Here is a tiny trained network, its code and every weight. The questions are about switching its units off for an input and a class, where a switched-off unit gives its printed mean instead of its output.

import numpy as np


def w(rows, s, z=0):
    codes = np.array(rows[::2]) - 128.0
    scale = np.full(codes.shape[1], s)
    scale[-1] = z or s
    return codes * scale


def f(y):
    return y / 2 * (1 + np.tanh(0.7978845608 * (y + 0.044715 * y**3)))


def log_softmax(a):
    a = a - a.max(-1, keepdims=True)
    return a - np.log(np.exp(a).sum(-1, keepdims=True))


def net(x, mask):
    res = np.array(x, float).reshape(1, 5) / 4 @ E
    y = f(res @ A[0][:, :-1].T + A[0][:, -1])
    res = res + np.where(mask, y, B[0][:, -1]) @ B[0][:, :-1]
    return log_softmax(res[-1] @ U[:, :-1].T + U[:, -1])


A, B = {}, {}
E = w([
[126,127,126],'x0',
[99,2,48],'x1',
[129,131,128],'x2',
[4,215,76],'x3',
[213,224,41],'x4',
],0.0068)
A[0] = w([
[154,204,242,66],'N0',
[202,172,45,53],'N1',
[120,40,9,83],'N2',
[202,169,44,67],'N3',
[223,81,173,77],'N4',
[238,88,147,113],'N5',
[61,75,254,81],'N6',
[144,198,209,79],'N7',
[107,77,67,82],'N8',
[87,58,29,81],'N9',
[57,77,232,92],'N10',
[205,175,36,4],'N11',
[144,197,205,81],'N12',
[37,182,43,126],'N13',
[121,217,240,147],'N14',
[229,79,182,42],'N15',
[19,189,93,153],'N16',
],0.0062,0.0037)
B[0] = w([
[65,11,80,202],'N0',
[29,188,113,177],'N1',
[85,24,85,207],'N2',
[37,194,103,181],'N3',
[52,113,203,184],'N4',
[103,124,203,199],'N5',
[40,251,81,232],'N6',
[93,46,97,178],'N7',
[102,77,109,145],'N8',
[96,37,95,187],'N9',
[74,237,90,220],'N10',
[19,188,107,167],'N11',
[91,46,101,176],'N12',
[78,88,232,233],'N13',
[138,9,69,253],'N14',
[20,90,210,180],'N15',
[132,114,231,244],'N16',
],0.019,0.0033)
U = w([
[50,194,103,43],'0',
[131,118,167,254],'1',
[128,117,166,240],'2',
[112,106,254,32],'3',
[116,69,98,50],'4',
[249,165,139,88],'5',
],0.0081,0.01)

Each question gives the input, the list of numbers given to net, and the class t.
The units are the neurons (one row each of A and B). Each row of codes is followed by its name. A weight is (code - 128) times the scale printed after its matrix; where a second scale follows, it is the last column's (A, B and U).
mask holds one flag per neuron, in row order. A switched-off neuron (its flag False) gives its mean, the last column of its row in B, instead of its output. The means were averaged over made-up inputs and are rounded, as every weight is.
A unit's drop is (log p(t) with every unit on - log p(t) with that unit switched off) / (log p(t) with every unit on - log p(t) with every unit switched off).
The circuit of an input: a set's keep is (log p(t) with only the set's units on - log p(t) with every unit switched off) / (log p(t) with every unit on - log p(t) with every unit switched off). Starting from the 12 units with the biggest drops (on a tie, the unit counted first), units are removed one at a time, each time the one whose removal leaves the highest keep (on an exact tie, the one counted first), for as long as the keep stays at least 0.8.
units of the circuit, in order: the units of the circuit, biggest drop first
most important unit: the unit with the biggest drop
k most important neurons: the k neurons with the biggest drops, biggest first
drop when u is switched off: that unit's drop, to one decimal
input [5,-8,6,-2,-3], class 4: units of the circuit, in order	N14, N0
input [-7,7,8,-2,-8], class 0: 2 most important neurons	N6, N10
input [0,6,5,-8,7], class 3: most important unit	N5
input [4,0,1,-3,5], class 0: 4 most important neurons	N3, N1, N16, N11
input [2,-4,-3,-8,1], class 3: units of the circuit, in order	N15, N4
input [-3,-6,0,-4,4], class 4: 2 most important neurons	N0, N14
input [3,7,0,0,-3], class 4: units of the circuit, in order	N2, N9
input [2,-2,5,7,5], class 3: units of the circuit, in order	N13, N16
input [3,6,3,1,-6], class 0: 3 most important neurons	N6, N10, N14
input [3,7,-1,1,0], class 4: 2 most important neurons	N2, N9
input [4,-1,0,-5,2], class 3: units of the circuit, in order	N5, N15
input [0,1,-3,4,1], class 3: 2 most important neurons	N13, N16
input [0,-7,-7,8,-2], class 3: 2 most important neurons	N16, N13
input [2,-4,-4,6,-8], class 0: units of the circuit, in order	N6
input [-4,7,0,2,-8], class 0: 2 most important neurons	N6, N10
input [1,-6,3,-2,-3], class 4: 2 most important neurons	N14, N0
input [-3,8,-4,6,-8], class 0: 3 most important neurons	N6, N10, N14
input [-1,5,5,-2,7], class 0: drop when N1 is switched off	0.2
input [2,5,6,2,-7], class 0: drop when N6 is switched off	0.4
input [2,1,3,-7,1], class 3: drop when N4 is switched off	0.2
input [5,-7,1,5,6], class 4: drop when N0 is switched off	0.3
input [1,-8,0,1,-7], class 4: most important unit	N14
